Here is a tiny trained network, its code and every weight. The questions are about switching its units off for an input and a class, where a switched-off unit gives its printed mean instead of its output.

import numpy as np


def w(rows, s, z=0):
    codes = np.array(rows[::2]) - 128.0
    scale = np.full(codes.shape[1], s)
    scale[-1] = z or s
    return codes * scale


def norm(h):
    return h / np.sqrt((h * h).mean(-1, keepdims=True) + 1e-5)


def f(y):
    return y / 2 * (1 + np.tanh(0.7978845608 * (y + 0.044715 * y**3)))


def log_softmax(a):
    a = a - a.max(-1, keepdims=True)
    return a - np.log(np.exp(a).sum(-1, keepdims=True))


def net(x, mask):
    res = np.array(x, float).reshape(1, 3) / 4 @ E
    u = 0
    for l in range(2):
        y = f(norm(res) @ A[l][:, :-1].T + A[l][:, -1])
        res = res + np.where(mask[u : u + 14], y, B[l][:, -1]) @ B[l][:, :-1]
        u += 14
    return log_softmax(norm(res)[-1] @ U[:, :-1].T + U[:, -1])


A, B = {}, {}
E = w([
[78,211,85,161,182,27,59,176,37],'x0',
[40,254,33,225,109,111,8,18,78],'x1',
[200,3,51,198,253,146,108,157,87],'x2',
],0.0039)
A[0] = w([
[121,105,30,201,159,149,94,37,125,99],'0.n0',
[190,62,128,118,112,98,146,224,121,58],'0.n1',
[158,125,180,104,69,154,105,78,194,77],'0.n2',
[101,150,115,99,161,73,111,121,113,93],'0.n3',
[239,43,147,149,198,201,97,111,176,93],'0.n4',
[180,88,175,118,170,117,168,181,146,57],'0.n5',
[175,96,91,106,167,32,79,147,126,139],'0.n6',
[89,143,174,93,118,204,202,34,186,33],'0.n7',
[254,74,148,72,170,198,206,126,179,37],'0.n8',
[123,158,122,154,101,120,93,111,121,117],'0.n9',
[114,167,87,137,141,73,128,149,128,109],'0.n10',
[134,134,156,121,149,124,188,153,134,80],'0.n11',
[100,134,119,113,82,155,145,86,228,3],'0.n12',
[103,121,147,83,66,131,169,156,157,52],'0.n13',
],0.0066,0.0021)
B[0] = w([
[198,136,137,167,177,180,189,103,138,246],'0.n0',
[128,132,191,169,119,159,63,142,138,204],'0.n1',
[130,91,107,99,93,151,171,122,45,176],'0.n2',
[82,126,132,111,138,132,136,132,216,152],'0.n3',
[101,118,153,56,150,223,103,127,98,241],'0.n4',
[177,138,190,123,88,113,2,224,152,200],'0.n5',
[146,147,142,89,74,141,166,81,102,183],'0.n6',
[108,110,121,99,60,122,178,89,87,195],'0.n7',
[114,182,65,210,133,13,111,130,150,254],'0.n8',
[148,124,142,107,157,99,127,176,142,162],'0.n9',
[112,147,170,143,123,104,148,120,190,160],'0.n10',
[157,134,144,155,173,151,112,113,110,144],'0.n11',
[143,109,146,110,111,43,184,87,90,165],'0.n12',
[139,146,105,153,155,169,114,62,120,162],'0.n13',
],0.0059)
A[1] = w([
[128,122,54,193,148,129,51,119,168,77],'1.n0',
[142,154,126,175,152,99,209,114,187,169],'1.n1',
[209,133,156,71,129,122,104,178,120,38],'1.n2',
[135,38,126,115,149,107,82,226,153,100],'1.n3',
[33,146,112,90,154,63,98,177,167,89],'1.n4',
[97,159,118,140,79,75,83,134,143,160],'1.n5',
[147,112,82,134,129,73,140,153,71,140],'1.n6',
[148,79,145,130,86,143,70,254,109,95],'1.n7',
[157,182,72,176,141,157,146,81,160,95],'1.n8',
[149,110,173,68,91,155,70,193,180,148],'1.n9',
[131,147,82,198,187,158,91,115,139,94],'1.n10',
[96,65,81,91,16,129,171,77,29,3],'1.n11',
[191,58,93,185,137,170,111,103,139,204],'1.n12',
[139,184,77,181,139,118,140,149,112,128],'1.n13',
],0.007,0.0026)
B[1] = w([
[161,141,197,123,104,104,180,117,104,181],'1.n0',
[77,198,103,128,115,46,81,129,120,195],'1.n1',
[140,90,143,182,127,123,124,135,93,180],'1.n2',
[154,203,146,142,89,93,111,143,115,216],'1.n3',
[152,75,47,62,102,198,136,178,155,181],'1.n4',
[179,2,61,95,176,194,130,192,129,201],'1.n5',
[82,179,170,133,108,153,124,118,206,132],'1.n6',
[174,130,145,195,87,86,91,168,66,254],'1.n7',
[110,92,203,155,157,109,111,151,144,214],'1.n8',
[120,175,116,175,126,94,81,106,93,240],'1.n9',
[97,103,177,164,121,111,200,88,117,216],'1.n10',
[110,210,144,57,71,140,213,40,42,238],'1.n11',
[108,112,88,66,69,135,83,182,156,237],'1.n12',
[121,144,142,97,137,70,113,102,171,175],'1.n13',
],0.0068,0.0046)
U = w([
[175,137,151,182,99,113,59,175,77,251],'0',
[81,155,159,187,191,62,148,79,178,106],'1',
[154,64,136,149,179,246,156,99,133,11],'2',
[94,137,30,66,143,137,109,176,183,115],'3',
[117,165,133,80,68,141,203,58,70,166],'4',
],0.014,0.0015)

Each question gives the input, the list of numbers given to net, and the class t.
The units are the neurons (one row each of A and B). Each row of codes is followed by its name. A weight is (code - 128) times the scale printed after its matrix; where a second scale follows, it is the last column's (A, B and U).
mask holds one flag per neuron, layer by layer. A switched-off neuron (its flag False) gives its mean, the last column of its row in B, instead of its output. The means were averaged over made-up inputs and are rounded, as every weight is.
A unit's drop is (log p(t) with every unit on - log p(t) with that unit switched off) / (log p(t) with every unit on - log p(t) with every unit switched off).
The circuit of an input: a set's keep is (log p(t) with only the set's units on - log p(t) with every unit switched off) / (log p(t) with every unit on - log p(t) with every unit switched off). Starting from the 12 units with the biggest drops (on a tie, the unit counted first), units are removed one at a time, each time the one whose removal leaves the highest keep (on an exact tie, the one counted first), for as long as the keep stays at least 0.8.
circuit, biggest first: the units of the circuit, biggest drop first
most important unit: the unit with the biggest drop
k most important neurons: the k neurons with the biggest drops, biggest first
k most important neurons of layer l: the k neurons of layer l with the biggest drops, biggest first
drop when u is switched off: that unit's drop, to one decimal
input [-7,0,7], class 0: circuit, biggest first : (0.n8)
input [-8,-1,4], class 0: 2 most important neurons : (0.n5; 0.n8)
input [4,7,-3], class 1: 2 most important neurons of layer 1 : (1.n12; 1.n10)
input [5,-4,-8], class 3: 4 most important neurons of layer 0 : (0.n6; 0.n0; 0.n4; 0.n7)
input [6,5,-1], class 1: 3 most important neurons : (0.n5; 0.n0; 1.n12)
input [7,8,-3], class 1: 4 most important neurons : (1.n12; 0.n5; 0.n0; 0.n4)
input [8,6,-2], class 3: 2 most important neurons of layer 1 : (1.n4; 1.n5)
input [0,6,-4], class 3: 3 most important neurons : (1.n5; 0.n13; 0.n9)
input [-4,7,4], class 1: 2 most important neurons of layer 0 : (0.n4; 0.n2)
input [-7,-7,-2], class 0: 2 most important neurons : (0.n5; 0.n8)
input [-8,-7,8], class 0: drop when 1.n5 is switched off : 0.0
input [7,-2,2], class 3: drop when 0.n6 is switched off : 0.1
input [-2,-7,-4], class 0: drop when 0.n5 is switched off : 1.0
input [2,1,6], class 2: drop when 0.n8 is switched off : 0.2
input [3,-1,-3], class 3: most important unit : 0.n0
